Below are the code and all the weights of a small trained network. Each question names an input and a target symbol and asks about switching units off, where a switched-off unit gives its printed mean instead of its output.

import numpy as np


def w(rows, s, z=0):
    codes = np.array(rows[::2]) - 128.0
    scale = np.full(codes.shape[1], s)
    scale[-1] = z or s
    return codes * scale


def softmax(a):
    e = np.exp(a - a.max(-1, keepdims=True))
    return e / e.sum(-1, keepdims=True)


def log_softmax(a):
    a = a - a.max(-1, keepdims=True)
    return a - np.log(np.exp(a).sum(-1, keepdims=True))


def net(x, mask):
    ids = ['αβδζηθλμπστ'.index(c) for c in x.split()]
    T = len(ids)
    res = E[ids] + P[:T]
    u = 0
    for l in range(3):
        r = res
        for j in range(3):
            rows = slice(3 * j, 3 * j + 3)
            q, k, v = (r @ M[l][rows].T for M in (Q, K, V))
            z = softmax(np.where(np.tri(T) > 0, q @ k.T / 3**0.5, -1e9)) @ v
            o = O[l][rows]
            res = res + np.where(mask[u + j], z, o[:, -1]) @ o[:, :-1]
        u += 3
    return log_softmax(res[-1] @ U[:, :-1].T + U[:, -1])


Q, K, V, O = {}, {}, {}, {}
E = w([
[214,154,107,129,156,169],'α',
[124,180,165,153,123,104],'β',
[115,166,137,129,129,47],'δ',
[225,129,84,81,182,128],'ζ',
[188,158,182,177,86,169],'η',
[155,140,119,187,96,87],'θ',
[196,108,187,107,115,79],'λ',
[10,39,117,170,167,169],'μ',
[166,169,127,68,198,112],'π',
[163,136,81,132,130,61],'σ',
[213,114,94,177,100,130],'τ',
],0.011)
P = w([
[237,181,116,233,254,85],'0',
[164,186,72,172,142,152],'1',
[147,176,79,172,151,162],'2',
[135,159,87,175,155,161],'3',
[121,145,94,171,160,166],'4',
[109,130,100,170,167,163],'5',
[99,113,112,167,171,163],'6',
[89,99,122,165,181,165],'7',
[79,83,138,160,182,158],'8',
[69,68,147,165,191,153],'9',
[64,51,152,163,196,154],'10',
[55,37,166,154,198,149],'11',
[48,21,181,153,195,148],'12',
[50,10,197,155,202,151],'13',
],0.003)
Q[0] = w([
[161,159,135,65,20,118],'L0H0',
[33,42,94,125,89,170],'L0H0',
[194,180,163,239,216,70],'L0H0',
[114,107,148,254,254,153],'L0H1',
[93,72,140,132,185,155],'L0H1',
[72,71,143,116,69,209],'L0H1',
[13,161,44,126,124,100],'L0H2',
[68,127,85,176,182,157],'L0H2',
[133,60,157,162,137,85],'L0H2',
],0.021)
K[0] = w([
[87,173,60,76,71,154],'L0H0',
[231,239,127,127,132,94],'L0H0',
[58,5,172,102,198,178],'L0H0',
[174,128,188,192,150,28],'L0H1',
[119,105,179,177,227,135],'L0H1',
[213,238,157,137,156,148],'L0H1',
[161,187,166,168,168,85],'L0H2',
[206,139,96,149,148,124],'L0H2',
[113,92,122,101,81,100],'L0H2',
],0.022)
V[0] = w([
[81,113,167,171,233,189],'L0H0',
[90,5,160,199,180,156],'L0H0',
[158,72,242,15,111,125],'L0H0',
[177,216,128,152,137,200],'L0H1',
[157,191,149,135,1,144],'L0H1',
[111,37,133,100,28,66],'L0H1',
[112,84,130,146,248,139],'L0H2',
[147,226,86,4,19,109],'L0H2',
[118,155,94,95,140,106],'L0H2',
],0.0057)
O[0] = w([
[122,80,107,146,131,199,200],'L0H0',
[116,82,39,151,99,181,248],'L0H0',
[133,189,112,35,1,159,156],'L0H0',
[149,131,126,122,189,106,135],'L0H1',
[121,129,79,91,159,74,106],'L0H1',
[78,128,81,124,73,111,103],'L0H1',
[75,125,123,155,120,107,181],'L0H2',
[193,86,157,154,121,141,4],'L0H2',
[129,110,143,160,137,132,107],'L0H2',
],0.0061,0.0016)
Q[1] = w([
[191,54,139,185,147,125],'L1H0',
[109,174,115,155,152,142],'L1H0',
[130,157,100,144,69,124],'L1H0',
[182,69,150,22,182,172],'L1H1',
[219,57,150,127,35,84],'L1H1',
[131,187,253,79,106,20],'L1H1',
[192,222,121,123,65,95],'L1H2',
[122,90,155,200,247,134],'L1H2',
[96,185,104,114,125,149],'L1H2',
],0.03)
K[1] = w([
[83,110,122,118,139,151],'L1H0',
[128,153,79,123,134,131],'L1H0',
[115,150,156,90,156,97],'L1H0',
[178,72,127,44,148,137],'L1H1',
[103,37,86,143,65,158],'L1H1',
[2,87,160,75,134,197],'L1H1',
[64,60,133,65,88,164],'L1H2',
[186,225,144,117,119,77],'L1H2',
[144,92,154,169,178,117],'L1H2',
],0.036)
V[1] = w([
[99,177,120,174,108,111],'L1H0',
[173,208,155,196,100,122],'L1H0',
[129,74,183,171,106,182],'L1H0',
[91,36,118,108,110,151],'L1H1',
[22,187,93,158,143,210],'L1H1',
[191,143,135,124,126,116],'L1H1',
[83,51,186,102,141,133],'L1H2',
[153,254,120,123,129,128],'L1H2',
[111,168,159,116,106,136],'L1H2',
],0.009)
O[1] = w([
[95,102,146,117,129,146,131],'L1H0',
[127,16,184,152,150,138,171],'L1H0',
[136,219,129,141,83,129,118],'L1H0',
[188,100,106,100,107,122,35],'L1H1',
[100,2,159,59,140,181,2],'L1H1',
[127,173,136,170,124,101,198],'L1H1',
[127,134,115,82,76,153,80],'L1H2',
[118,92,165,166,202,132,204],'L1H2',
[125,102,130,112,132,147,135],'L1H2',
],0.0094,0.0057)
Q[2] = w([
[85,87,145,176,117,139],'L2H0',
[24,139,45,148,148,168],'L2H0',
[141,71,128,94,155,136],'L2H0',
[171,117,138,181,101,209],'L2H1',
[96,148,42,154,150,139],'L2H1',
[254,121,165,109,114,107],'L2H1',
[95,214,142,179,100,132],'L2H2',
[205,144,74,107,163,208],'L2H2',
[22,129,85,190,110,182],'L2H2',
],0.037)
K[2] = w([
[141,56,136,151,108,135],'L2H0',
[92,138,194,219,188,71],'L2H0',
[208,119,103,76,163,130],'L2H0',
[163,97,128,182,125,196],'L2H1',
[102,135,85,168,204,108],'L2H1',
[209,149,75,83,73,203],'L2H1',
[3,184,78,148,126,165],'L2H2',
[183,203,183,153,160,129],'L2H2',
[72,69,141,215,208,114],'L2H2',
],0.036)
V[2] = w([
[55,82,99,201,70,98],'L2H0',
[172,93,145,159,57,64],'L2H0',
[89,166,154,69,95,34],'L2H0',
[157,137,205,99,84,131],'L2H1',
[135,50,136,159,124,151],'L2H1',
[91,168,232,176,86,162],'L2H1',
[157,116,1,138,132,83],'L2H2',
[190,72,93,132,160,176],'L2H2',
[182,137,171,178,76,243],'L2H2',
],0.025)
O[2] = w([
[75,129,126,183,158,42,195],'L2H0',
[87,219,98,112,107,60,144],'L2H0',
[67,85,141,46,124,101,97],'L2H0',
[172,76,156,201,119,124,78],'L2H1',
[159,148,136,134,67,95,105],'L2H1',
[94,35,82,151,75,180,254],'L2H1',
[180,73,41,140,95,124,85],'L2H2',
[78,117,67,125,189,146,30],'L2H2',
[8,176,116,171,133,161,62],'L2H2',
],0.016)
U = w([
[176,101,119,91,167,186,167],'α',
[177,170,97,209,27,178,43],'β',
[102,171,117,54,23,128,226],'δ',
[112,84,80,124,113,137,65],'ζ',
[210,217,84,82,130,169,174],'η',
[202,254,78,190,78,105,72],'θ',
[125,104,80,231,185,24,84],'λ',
[114,175,40,111,183,189,249],'μ',
[126,143,204,154,233,124,199],'π',
[219,92,208,130,177,32,46],'σ',
[204,68,24,113,179,73,119],'τ',
],0.0047,0.011)

Each question gives the input, a string of symbols that net reads in full, and the target symbol t.
The units are the heads (3 rows each of Q, K, V and O). Each row of codes is followed by its name. A weight is (code - 128) times the scale printed after its matrix; where a second scale follows, it is the last column's (O and U).
mask holds one flag per head, layer by layer. A switched-off head (its flag False) gives its mean, the last column of its rows in O, instead of its output. The means were averaged over made-up inputs and are rounded, as every weight is.
A unit's drop is (log p(t) with every unit on - log p(t) with that unit switched off) / (log p(t) with every unit on - log p(t) with every unit switched off).
The circuit of an input: a set's keep is (log p(t) with only the set's units on - log p(t) with every unit switched off) / (log p(t) with every unit on - log p(t) with every unit switched off). Starting from all 9 units, units are removed one at a time, each time the one whose removal leaves the highest keep (on an exact tie, the one counted first), for as long as the keep stays at least 0.8.
circuit, biggest first: the units of the circuit, biggest drop first
most important unit: the unit with the biggest drop
which heads matter: for each layer, one digit per head in row order, 1 if its drop is at least 0.15 and else 0, layers parted by /
input ζ λ λ δ, target σ: circuit, biggest first	[L2H2, L0H0]
input θ λ θ μ σ τ σ λ δ β σ δ λ α, target θ: most important unit	L1H0
input β β θ λ η λ, target β: circuit, biggest first	[L2H0, L2H1]
input λ δ η α, target μ: circuit, biggest first	[L2H2, L1H1, L2H1]
input μ ζ θ, target μ: circuit, biggest first	[L2H2, L1H1]
input π λ ζ ζ λ δ λ β λ, target π: which heads matter	100 / 010 / 011
input π λ λ δ λ δ λ σ β π λ, target τ: which heads matter	000 / 001 / 001
input θ λ σ λ π β δ δ μ λ π τ λ δ, target θ: which heads matter	100 / 100 / 100
input λ ζ π η β λ, target η: circuit, biggest first	[L2H0, L2H1]
input λ β β ζ α β α σ λ λ λ λ λ τ, target θ: which heads matter	000 / 010 / 110
input β δ λ β λ λ ζ τ λ, target η: which heads matter	100 / 010 / 110
input λ τ δ δ δ μ λ λ ζ, target λ: circuit, biggest first	[L1H1, L2H0, L0H0]
input μ λ θ π θ θ τ ζ β σ θ λ λ, target μ: which heads matter	101 / 110 / 011
input τ λ β β λ β λ α λ ζ σ θ, target λ: most important unit	L0H0
input β α μ β λ λ ζ λ λ β β π ζ, target β: which heads matter	010 / 100 / 110
input α η δ α λ π β, target π: which heads matter	100 / 010 / 001
input λ δ λ λ λ θ η α ζ λ π δ λ, target α: circuit, biggest first	[L0H0, L2H0, L1H1]
input α λ ζ π λ λ μ δ α δ α θ θ ζ, target α: which heads matter	010 / 100 / 111
input λ δ λ π τ θ β η μ θ δ σ σ δ, target λ: which heads matter	100 / 000 / 100
input σ π λ θ λ λ θ σ μ, target σ: which heads matter	100 / 100 / 101
input β π β λ θ ζ τ δ σ, target τ: which heads matter	010 / 100 / 001
input β λ λ α η θ λ β τ, target θ: most important unit	L1H0
input δ μ τ τ, target δ: circuit, biggest first	[L1H0, L0H0, L2H0, L2H1]
input α λ η, target β: circuit, biggest first	[L2H1, L1H1]
